Each row was made from one walk, in order. Every step used is in the known rows, and no mark comes twice. Write each row's walk.
Each row is shifted at random along 5 fixed directions that mean nothing.
Known rows
Q P Y B: [ -23  -40 -101 -223   95 -155  -19    7 -201 -111  -77   74  -11 -102
   77  -43  -56  -31   49  204  -61   11  129  -36  169   59   97 -167
  -61  -16 -140 -162  160   33   92 -130  -49  100   67  133  237  -47
  198   73   51 -175  161 -159  157  131   60   27  -47  -29   62  -85
   -9  129]
E B G H Q: [ -52   39   47  272  -93   36 -110   55  -54  -17 -210   14  138  -56
  148   27   43 -120  143   61  205  103   16   93  213   40  -44   -5
    7  -13 -126 -171  236    7  152   58 -183  -13  108  -58  318   49
   70   53  -30  -86   56  -76  -31 -208   21  -72   -1 -170  252  223
 -136  -93]
P T V G: [-144 -113  -19   18   45   73   59   64  -97  -22 -121  293  130  -70
  130 -122  108  -29  112  159   36   27 -165  119  211  -51  -36  -98
  -76 -166 -134 -128  116  109   61  -30    5  120  292 -169   60   13
  213   63 -105  -52   -4  142  199  166  203  -87  103 -101   -3  -27
 -102  -30]
V P J X Y B E G H Q: [  -2   76   77  -60  515  189  -46 -112    8  341   61  338  125   12
  -83  -14   50   89  154  160 -107  -64   24 -157 -200  -70 -179 -222
   69  161  -80  181  351  -44 -309   96  -52 -221  134  247   98   81
  -17 -104 -304 -154  176 -187  248 -427  113  168    4  104  227  153
  -10  105]
P T C J Y X: [  49   -4   23   35  220 -121  -16  205 -179 -248   37  -43  156 -128
  120   -5  197  -35  -16  -31  139  129  -99  173  261   69  138 -345
  -54  -61 -129  -98  109   84  381   -9 -155  137   25  -59  155  -47
  148  140  161   94  101   18  321  203    5  -96  -88 -114 -127  177
  -46 -158]
H G E B Y X T V Q P: [-146 -208    3 -200  157  263  162   41 -278    2  -75  282  302  -60
   25  -55 -102    5  342  -37   14  -43 -118  141   99  -44 -138 -157
 -139  -86 -122 -186  124  -84  108  -56  -86   58  -13 -222  -26  -36
  133   34 -366   45   26  123  296 -186  110   36   12 -245   71   94
 -104  -20]
V T C J Y X G E B: [   8  -11   53  -41  300  -60   46  178 -250 -227  221  252  406  -87
   -7  -54   22   91   26 -226  200   69 -231  171  176   29   86 -310
 -148  -39 -123 -126  160  -59  363   58 -105   90   89 -151  118  -20
   71  195 -106  161   71   78  286  -83   74    9  -72 -139   -1  354
   27 -187]
Y B G X C J: [  76   25   37  -14  303   21  170  107   18   42  255  173  194  -81
  -21 -121  206  142 -131  -51 -132 -107 -134 -117 -252    3  -24 -270
  -81   68 -173   -7   37   22  -70  -36   68   10   66  207  -75  -67
  -56   -1 -161   76   17  -12  205 -151   34  121  -11  -21  239  117
   96  -37]
X C T V: [  58   99   22    5  192  -49  -72  120   40   29  -42  207   43 -152
   42  239   76  -83  -94   83    2   72  -30  -40  -84 -109   13 -134
   41  158  -42   11  107  -30  -74   81  -45 -100   89  248  -78   84
  199  -20   30  -15   46 -183  -14  -91  -71  -12  -57 -155  382   83
   13 -149]
T V G H Q P J C X Y B: [ 128  -52 -151 -144  267  213  174   12 -111 -210  254  -35  281 -179
   48  148  225  158  -55  -22 -253   86  -17   -2 -139   16  218  -22
  137  261   10    5  191   56  256   31   46  -77   59   97 -318  -26
 -143  190  -64  273  -45 -317  336  -66   63   96 -152 -293  216  291
  -12 -231]
P J X Y B G: [-116 -130 -139   98  332  -35  202   83 -114  -78  -44  388   47  -95
  104 -143  239   27  208  259 -120  -39  -71  -75   66  101   71 -138
   13   22 -239 -102  126   15  -36 -186  205  160  207  225   73  -32
  203  -96  -72 -117  175 -104  153 -100  -45  129   69  -22    4   19
  122  101]
Q P J C: [ -50   47   -6  -19  250 -144  -98  -70    7   38 -163  112    8  -20
   57   -3 -133  -97  -63  220    2   38   53  -37   49   64  -51  -58
   -3   20  -85  -16  138  -32    5   -1  -89  -30   86  139  176   90
  126   11   82  -97  109 -130   41 -129   18  -69  -20  -46   49    6
  -81   42]
E B G H Q P Y: [  43  -64   52 -188  127  241  133 -177  -28  118  120 -154  282   75
  -93 -304  122  230  -43  -42 -103  -81  -67  -16 -345   44 -136 -192
 -214 -143  -86  -48  191  165   95   49   39   55  135 -166 -101  -67
 -166  113 -404   55  -67   49  485 -205  547  -22  -41   45   -7  195
 -107  180]
H G B E: [ -75   22  -30  131   80   99  102   14   63  -84  -70  338  -15  -51
   54 -124  107   -2  193  196  141  -65  -52  -79   53   70    3 -106
   37    9 -241  -71  101   59  102   -4  155  108  120  125  134  -28
   48  -35  -71 -145   56 -154   64 -291   40   85   43  -97  231  -12
  -34   -4]
V G X C J Y B: [  32   39   79   81  425  -29   11  281  -81   16   58  210  322  -96
   60   33  -27   23  -72 -163  -25   93 -124  153  109   -6  -96 -136
  -66   71  -64  -79   91  -57  192  -66 -286  -90   34 -208  114   61
   56   77  -61  245  -96   86  124  -89  -62   20  -37 -101   79  247
  -43 -204]
E Y X G: [  24  126  -56 -162  349 -237 -168 -111  -53  168   54  170   72 -136
   23  283 -208   -6   13    1  -99   48  167  -32  -24  -59   53 -115
  162  272  -64   46  245 -210 -150   69 -219 -282 -137  273    2   46
  156  -59  -16  -29  180 -327   19  -43 -269  109 -177 -151  348  231
   52 -137]
X Y B E G H Q P T: [ -75  -74 -124 -126  168   91  135  -57  -28   76  107   72  195  -53
   43   73 -128   36  176   12 -123  142   99   75   25  -60  -74  -41
   23  131  -83   78   57  -61  160 -111 -146  -77    4  -55 -112   -5
    3  -17 -257  133   43 -113  326 -279    3  104  -57 -182  184   59
  -22    1]
P J Y B X C T V: [-103  -43  -63   85  436  -33   92  221  -22   30 -154  399   83 -150
  126  142  117 -167   94  276 -155  104  -48  -28  120  -16  -38 -104
   46  152 -122    2   78   16   10  -90   36    2  201  177   25  107
  314  -98   55  -13  116 -114   84 -173 -154   52   19 -132  195   59
   64  -79]
V T C Y X G H Q P J: [ -25   11  -54 -221  167   91    7  109 -226 -171   42  -13  121 -165
   48   25   -9  -19   43   90   65   55  -48  -31  -14  -50  138 -270
  -61   84  -87  -54  200   80   80   36  -15   62   89  331  -31  -21
   -6  125   -4  -54  164 -258  166  188  117  -30 -100 -215  332  168
  -99 -137]
T V P J C Y B X G E: [ -31  111  152 -177  549  106   51   35  -37  267  131  333  376   11
  -68   22   31  102 -120   -4 -171  -40  -82    6 -131  -78 -293 -138
  -64   94   62  171  228   17 -129  112 -145 -191  210  -87  -84  164
  -30  -25 -289  183   10   90  361 -146   87   75   13   47  145  275
  -60 -101]
C X T V G B: [  88   60   24 -128  209   70  -37  -25 -157   31  112  339   54 -116
  -85   92  321   71  -62  248  -50 -119  -83 -258 -297  -73  144 -274
   41  164 -141  -61  227   11 -303  103  310  -67  118  515   -8   -8
   65   14  -76 -252  111 -348   90 -104   58  156  -45  -91  552   64
  143  -20]
J X G H Q P Y B E: [ 238  234  117    3  195  136 -181 -127 -159   -7   85 -133   76  -22
  -44  167  152  113   92 -181  161  279  117  200  -62   40   55 -292
   41   64 -129  -91  416   10  142   29 -330 -110 -131    7  294  -37
 -149  281  -54   62  142 -308  388 -141  -35   68 -156 -100  264  561
 -155  -53]
G B Y X C T: [ -60   23   91 -114  363  -11   72  270  -67  210  -10   30  249  -38
   41  116  -93  -56  -27  -26  -98   12    2   81  -68  -65 -293 -145
 -135  117  -43   20   10  -57  -21  -87 -190  -95   19 -102 -103   82
  145 -206 -206  140  -17   94  150 -124 -108   60   22  -94  220  105
  -75 -147]
B Y X T C J: [-106  -69   66  -99  365   41   98  373  -71  127  -53  174  173  -49
   62  -25  -11  -93  119   61  -60  -68  -60   56   44  -45 -219 -240
 -138  -13  -32  -25  -85  -64   32  -96  -66   39   -9   84 -131   25
  198 -162 -125   90  -31  162  182   24  -51  -14  -21 -105  127  -73
  -16  -98]
E B Y X T C: [  -4 -189   -9 -236  305   66  183   57 -169   18  203  129  267  -66
  -28    3   86  111  128  -77 -191  -54  -73   54  -97  -19  -11 -227
  -92   21  -86  -52   73  -60   96   45   51   22    3   73 -190 -102
  111  -32 -266   90   65   88  371   51   80   74  -82 -124   50  156
   90  -53]
Q G B Y X C: [ 273  129  210 -279  328   64  -84 -289 -205  177  267 -214  149    4
 -231  -26   98  313 -191 -276  -78  -36   22    3 -540  -58  -40 -508
 -174    0 -167  -21  375   32 -209  175 -238 -124 -199  195   -1 -166
 -198  175 -251  -36  128  -93  421  109  125  165 -128  -12  268  501
  -43  -54]
B Y X G H Q P T: [-205  -84  -71 -106  123    9  114  116 -127   34 -228   44  100  -83
  125  -88 -188 -136  314  191   51   52  -10  100  113    7 -190 -152
 -109  -58 -175 -100   55    6   59 -254  -74  118   76  -46   48   -2
  141 -125 -169  -65  109  -39  207   27    8   -1   85 -190  109  -12
 -126   83]
E B G H Q P: [  -1  -67  -79  -47   32  248   74  -94   36   81   81 -127  260  -25
   27   53    8   78  -43  -78 -107   59   64   16 -196   29   -6  113
   72  139   17  -31   84  -41  218   39  -42 -150  -15  -83 -174   38
 -153   62 -227  173  -61 -149  179 -331  170   18 -141 -228  282  125
  -74  -79]
E Y B X G H Q P T C: [  98 -131  -84 -148  -26   96   84  -84 -132 -249  222   59  250 -139
   60   80  134   89  116 -152   90  288  -56  210  165   51  199 -254
  -57   26 -165 -134  245   46  394   20 -133   83   41  -49   65 -173
  -70  286  -96  142   94 -187  464  144   65   26 -102 -297  173  530
  -67 -140]
C J Y B G X T V: [  83  -51   23   65  218   43  127  166 -189 -249   85  240  197 -149
   25  -76  468   75   75   15  106   33 -182   18  -83   97  183 -348
  -71  -42 -206 -189   93   41  195 -115  137  178   79  197   96  -56
   41  140   10   23   55  -74  296   17   51  111  -24 -114  136  225
  147  -46]
P Y X C T: [ 168  232   55 -173  459 -255 -175  -48  -50  191  124  -41  -58 -128
  -32  276  -47    6 -190   41 -170   52  122 -100 -250 -133   33 -334
   76  290  -81  112  249   -3 -286   88 -204 -230  -98  380   -5   32
  129  -31   47  -71  203 -307  118  -40 -135   72 -183   11  349  148
   16 -117]
J C T V: [ -87    5   12   39  169   10   54  199   27   34  -89  212  165 -106
   93   18  106 -120   23  271  -31  -83 -109  -56   21   -4 -139  -51
  -64   -5    3   33   -3  -30   13   20  130  -16  172   81 -128  151
  223 -164  -40    4  -46    4   80  -24  103  -72   71  -67   40  -87
  -24  -63]
B Y X C T V Q G E: [-152 -101   30  -26  164  106  161  300 -268   54 -136  174  258  -97
  100  -12  -82  -53  264   18   30  -42 -161  171  123  -96 -214 -179
 -206  -71  -74 -171   54  -33   31 -166 -160  115   96 -195 -130   21
  190  -36 -276   83  -40  228  157  -25  -26   35  119 -258  153   69
 -113 -180]
E B Y X G H Q P T V: [-168 -224 -205  -73  -80   10  231   65 -236 -324 -137  131  237 -175
  172  -25   53  -78  365  111   50  130  -96  150  252   63   90 -127
  -61  -44 -224 -239  133   57  384 -200   85  267  177 -138   49  -93
  179   81 -116  -21  178 -111  294   90   32    7   50 -363  108  202
    5   43]
B X T C J Y: [ 184   -1   51   -5  323   40   36  109   13 -120  161  190   85  -73
  -43   79  366  102  -94 -108   59  130 -129   24 -171   70  198 -326
   21   96  -81  -51  120   40  220   62   85   47  -83  287  -42  -62
  -30  150   29  127  -15 -174  265  -89   47   72 -175 -113  179  274
  100 -151]
E G B X C T V P J Y: [ -62   13  167   -1  397   24  -47   30  -21  234 -121  539  289   32
  -40  -45  134  -35 -118  104   59   44 -211  -12  -39  -52 -260 -287
 -208  -18  -89   17  256   86 -129  101  -65  -39  314  -62  214  110
  189   -1 -221  -90   59   72  208 -272  198   28   97   66  212  324
  -56   15]
V T C X Y B G: [  97   38   60 -160  313  185  -24  -39 -221  138  304  152  111 -116
  -58  148  233  116 -173  -17 -186  -34   43  -93 -183 -142  106 -267
  -31  167    6   17  222  -86 -256  191  -28 -191  -36  532 -107  -37
   -8   32 -157  -28   65 -154  185  113   43  170 -180  -87  435  172
  -26 -202]
T C J X Y B E G: [ -29   13   -8  282  166  -55   24  324 -135 -137   -9  421  247  -81
  142  112  157  -72  171  -54  113  132  -55  182  482   48   -8 -175
  -43   36  -85 -113   92 -122  334  -27 -181   55   10  -46  227   -9
  242   61    5  127   47   13  133 -159 -249   33  -38 -171  122  276
   34 -176]
J X C Y B E G H Q P T: [  78   13   17   43   75  -10  101   66 -145 -145   77   67  200  -65
   13  -18  179   25  134    4   81   89 -119   53   82   33   -8 -370
 -153  -24 -179  -45  248   87  174   -4  -33  118  -29   35  246  -81
   34   98 -211    0  136 -113  371 -167  131    3   25  -68   95  303
  -13  112]
E B Y X T: [  72  -65   81 -128  123 -189   -2  -32 -304 -126   -1  174   30  -56
  -48 -130  228   55  150   45   92  -89  -82  -45  -46   59  105 -538
 -205 -156 -311 -233  351   68 -108   30   85  229  -38  347  378 -192
  232   51 -126 -339  284  -32  238   89  139  106   14   38   11  208
   80  191]
Q P J Y X C T: [ -18   -2  -55  -65  391 -196    0  180 -124  -60 -113   78   86 -101
   71   82  -78 -112  -65   67  -17  106  -17   53   39   36    9 -236
  -69   77 -121  -65   75   15  122 -126 -134   50   -7   73   84   34
  259    1   69   32  137  -97  119 -138  -72  -18  -63 -109   27   67
  -49  -30]
V H G X Y: [ -33  -41  -16   54   73  -13   38  144  -56 -229 -161  313   29 -178
  110 -135   96    0  222   78  199   53 -180   28  145   17   89 -237
  -48    0 -217 -191  242   55   54  -42  -22  147  177  159  220  -95
  101   62   21 -156   38 -141  -39  143   29   22   50 -119  111  155
  -85  -74]
C T V H: [ -19   22   64   21  -51  100  -96  330  -67  -63 -135   37  147 -104
  160   90  258 -123  -11   15  164  159  -90  154  189  -63   -2 -122
  -65  -39   37 -151  167   53  136   44 -158   19  169  -29   99   74
  192   84   44   25  -66   63   11  206   96 -110    2 -132  177   74
 -199 -215]
T V H Q G E Y X: [ -99   15   32 -193  247  229 -128   81 -120  241 -172   20  251 -141
   64  103 -317  -70  321   61  -32   -7   49   90  129 -150 -213  -53
   47  110   75    8  218 -193  -68   62 -361 -282   19 -126  -99  120
   81  -12 -169   27    5  -57   93  -41  -95  -54  -63 -258  254   63
 -198 -203]
H G E B X T V Q P: [ -44 -180  129 -109    4  418  108   -7 -188   32  -28  306  361   40
  -25 -155   65   95  202 -192  152   43 -247  226   66  -30 -186 -203
 -247 -232 -145 -203  187   46  134   61 -109   80   25 -420   66  -71
   42  187 -413  123  -89  230  376 -293  261  -72   43 -182   -2  291
 -207  -15]
T V Q H G E: [-261  -60   71  -97  198  443   66  137   37  338 -192  141  249  -19
   66 -153 -272  -64  278  200  -33 -107  -80   25  -25 -166 -422   95
  -82  -83   35   83  -27 -120 -125   13 -103 -150  171 -241 -272  150
   48 -160 -341   57 -195  173   92 -189  145 -153   76 -162  125 -191
 -252  -78]
G E Y B X: [ 164  -22  153 -169  132   59   49   -1 -130  -29  210   -7  330   29
  -35  -97   90  255    6 -300   98   37  -59  216   70   98  -16 -273
 -141 -103 -136  -88  273   75  251   92 -254   39   22 -317  142 -121
  -53  199 -251  193  -45  162  485 -161  149   63  -15   -5 -155  412
  -66  -93]
V P J C X: [  25   46  138   75  167  -52  -78  205  -68  -23  -89   52  191   28
  133  -91  138  -47 -149  -35  160   26 -126  171  252   65 -128 -153
 -132 -104   -5  -98  247  161  132   68 -218   51  130 -242  293   60
  135   78  -20  103  -50  197  134  -59  113 -165   30   22 -136  208
 -271 -109]
P T V H G: [  89  -41  -41    4  -66  164    3  -53   21 -270   86    1   49 -161
  144   19  345   61   40 -134  151  266 -144  210  116  -45  265 -168
  114   -1 -105 -117  282  167  280  132 -133   41   84  -63   54  -90
  -27  302   58  102    1  -94  234  299  160  -97 -113 -202  102  253
 -189 -256]
V T C Y: [ -77   80  232  -93  160   62 -185  196 -205  131 -185  175   91  -39
   -3  -83  -19 -112  -50  202  148 -112  -70  -43  122 -118 -194 -321
 -294 -176   -4  -54  216   24 -204  191 -125    7  157  262  244   93
  213  -49  -90 -248   31  117   25  253  281 -138   36   67  150  -13
 -184   -8]

Which walk is each row?
[-145    0   14 -163  433 -157  -50  -44 -249  186  -95  479  152  -91
  -32   48 -227  -41  251  309 -141 -111  -33 -102   39 -133 -111 -209
   -2   99 -171  -32  209 -102 -283   -7    4  -87  250  100  117   79
  286  -56 -152 -267  235 -102  156 -167  -38   81   33  -37  268  -20
  139   67] : P Y X T V G E B
[-127 -127  -82   59  132  -60  213  280   42  -77  -33  395  197 -128
  115  -88 -136 -109  236  134   39   26 -160   13  183   -4 -128 -213
 -167   58 -184  -39   26  -26  118  -95   21  125   60   -8   65  -55
  209  -83 -170    7  -17   -4   74 -264  -61    1   59 -184  128   69
  -42  -71] : Q H G E Y B X C T
[-163  -72   69  -29  203  372   66   26 -196  138  -83  179  160  -92
   79  -42   48  -32  335  122  -32  122  -52  137   80 -192 -222 -234
 -143  -89 -165  -12  184  -34 -130  -51 -203  -10  126  -46   26  -20
   83    1 -236  -47   42   92  291  106  -12  -24   52 -206  146  175
 -246  -56] : P T V Q H G X Y B E
[  -1  -13   52  -45  -45  -79  -14  127 -344 -198  -24  204  158  -83
   60  -48  220  -57  -34   21  138  144  -85  148  316   18   25 -457
 -317 -207 -189 -233  237  134  140   -9 -130  234   49  101  394 -139
  209  192  -16 -104  182   34  324  374   69  -40   -3  -92   98  320
 -118   23] : Q P T C Y B X G
[ 100 -137  -46 -418  130  239  133   39 -206 -155   62 -123  153 -126
   29  -59  100  127  202 -132  -48   52  -63  172  -55   -4   65 -275
  -95 -102 -103 -133  112  128  218  -96  -41  119  -77 -151 -213 -137
   73  168 -171  168   19  -45  506  146  152  -74 -106 -176  -70  121
 -122   16] : H Q P Y X T V
[ -14  109  107  117  364   48 -196  -19 -176  146 -215  220   85  -27
   38   86 -156 -139  265   68  181  200   82  151  201   -5 -150 -213
  -16   18 -184  -68  221 -103   -7  -70 -389 -126  -71   38  459   79
  153   83  -37  -65  177 -101  172 -474 -189   13  -84 -102  184  225
 -137   13] : H Q P J Y B E G X T
[-203  -77  108  -73  321   56  -45  107 -214  340 -199  263  303  -17
   15  111 -162 -108  209  160 -153  -32    6   59   -7 -141 -308  -94
  -89   35  -37  -48  155 -150 -184   18 -169 -165  141  -48   30  125
  211 -135 -249  -98   48  105  125   11   17   45   66 -140  312  126
   -5  -63] : E B Y X T V G H
[ -65  -21   27 -103  140  173 -203   42 -247   90 -223  302  141 -127
   72  302 -133 -168  334   -1  166  166  100  178  270 -121  -91 -171
   19  123  -29 -149  300 -166   27  -10 -361 -165  -99  -48  227   80
  177   77  -85  -78  163 -162   57  -62 -269   34  -84 -361  494  288
 -206 -187] : H Q G B E Y X T V P
[  45  124    8   72  138  219 -176  126  -70  -56 -170  202   13 -135
   83   97  326 -139   78  137  208  222 -119   25   10  -42   70 -271
   24   47  -70 -136  341   37  -85   25  -30  -31  102  284  212   75
  145  147   66 -134  158 -309   38  -62   34  -76  -78 -151  334  217
 -205  -55] : C T V H Q P J X G
[ -43  -55   19 -124  230  187   85   -8   43  181   75   96  251  -26
   10  -88 -185   80  148   -7  -90   -8   18   41  -40  -18 -182 -111
  -42   68  -70   86  119  -73   47   62 -156 -144  -60 -120  -58  -23
  -38  -18 -261  109  -73   -3  268 -251   34   15  -74 -120   74  127
 -115  -97] : Q H G E Y B X
[ -78   88   94  172  474  -88   80  227  -78  111  -84  261  213  -18
   45  -47   -9  -32   65  133  -24  -34  -94   16   78    9 -228 -146
  -74   52 -127   12  115   -4  -70  -69 -121   -2  205  -41  155  120
  133 -102 -153   50   82   76  147 -352  -97    6   81   32  112  123
   26  -10] : P J X C Y B G E
[-197  170  -43   64  377 -259  -53  151 -140   58 -214  236  142  -43
  107  239 -219 -229   41  228  -34  114  149   20  233   22 -181  -26
    8  209  -69    1   92 -138   65 -137 -187  -73   26  100  203  181
  193 -118   74   -3  199 -203  -25 -198 -387   54  -20 -196  376  166
  -53  -85] : Q P J C Y X G B E
[  64   66  281   -8  228   96 -101   99  -56  193    5  219  406   47
   -8 -123   87   81 -205 -227  192   63 -284  224  -24 -123 -311 -338
 -305 -170  -65  -11  235  172  -61  162 -377  -42  292 -399  151   46
  112  165 -258  144  -63  358  324 -145  260 -159   75   56   28  437
 -228 -127] : E G X C T V P J
[-111 -128  -70    5  122  167  198  173  -52  -59  -63  192  314 -137
   98   27   30  -28  211   -9  -88  150 -224  129  139 -134 -109  -92
  -64  103  -26  -63  188   84  173  -16  -64   33  177 -239  -94   29
   66   86 -258  168  -20   32  179 -132   24  -82   -5 -304  244  206
  -82 -131] : P T V H Q G E B X C Y
[  46    4   79 -148  133  396  -53 -125  -86  137   15 -106  113 -126
  -12 -122  174   98  132   87   -9   35 -138   10 -251 -152  -60 -278
  -32  -35  -83   -2  277   90 -201   83  -76 -120  139   76  -84   -6
 -109  126 -157  -79   41  -78  299  169  227  -79  -38 -130  197  118
 -189  -60] : P T V H Q G X
[-109 -153 -104 -126  -25   47  199  138 -191 -145  112  155  199  -83
   71 -129  187   16   57  204   45  -17 -210  -33   36   -1   67 -197
 -176  -70 -138 -151   50   75   92 -103  258  229  271  117 -100  -91
   56   35 -174  -48   13  -48  243  121  216  -15   86 -191  202   66
   -2   22] : V Q P T C X G H
[  32  -43  100 -157  110  335  -88  122 -231   92 -136 -113  105 -119
   63   55  110  -34  300 -144   54  143  -26  245   -2 -138  -92 -289
  -84  -76   -6 -182  288  -22  -46    6 -334  -71 -181   36    8  -50
   56  129 -157   32    9   42  204  332   -2  -37 -100 -248  234  232
 -282 -194] : B Y X T V H Q G
[  70   93  -56  249 -129 -116  -51  128 -159 -347   69  -42  110 -189
  211  268  202 -100  152    5  215  290   63  182  475    6  269 -147
  125  152 -107  -88  247   82  468   94 -257   57   44  102  307  -41
   35  234  152   56  151 -219  184   45 -139  -10 -130 -274  337  337
  -33 -312] : P T C Y B E G H Q
[   1  -46  -44  -11  286  218   35  142 -101  -66 -149  118  149  -97
   43   33  148  -33  106  180   34   79 -104   12 -109    8   60  -97
   49   90  -48  -96  136   87  129  -61   87   15  125   86  -77   72
   34  108  -48   52  -56 -227  184 -267  143  -27  -71 -232  259  100
  -55  -66] : C X T V G H Q P J Y
[  15  109  121  135  261  130  -73  214 -125  139   -3  200  200  -87
   10  176   95 -104  282  172   52   12   -5  -24   91  -67 -156 -223
   -8  124  -28   72  169 -131  -52  122  -81 -169  -35  268  128   95
   86 -105 -148  -45   91 -162  176 -211  -82   11  -39  -82  365  197
   31  -87] : J X T C Y B E G H Q
[-171 -123  -95  -42  136   34  253  271   14  -27  -28  519  206 -121
  123  -99   67  -96  307  260  -41  -67 -181  -55  206  -74 -151 -152
 -128    9  -90  -23   74  103   92 -110  149  171  380  -21  -18   23
  232  -87 -289  -67   22   46  198 -152  210   59  169  -56  223  -47
    3   60] : X C T V P Y B E G H Q
[-115  -80   45 -158  453  183  202  323    1    0  -17  345  248 -105
  -19 -276   83    8  281  141   30 -170 -302  -70 -121  -33 -168 -327
 -106  -67 -100   21   -9   -9   20  -65  169   80  121   25 -178   32
  101 -112 -209   26  -65   78  259 -108  208    0   68  -14  -32 -149
   12   15] : C J Y X T V H G E
[ -99  -44   79   45  275  283  -19  124  -56   71 -264  256  236  -14
   80   -9   10  -87  336  -26  188  257 -141  274  177  -36 -178 -107
  -58  -63  -53 -112  158  -37  187  -73 -262  -10  156 -211  152   79
   86  156 -167  124  -51   78  229 -297   28  -76   -6 -203  135  262
 -211  -64] : B E G X T V H Q P J Y
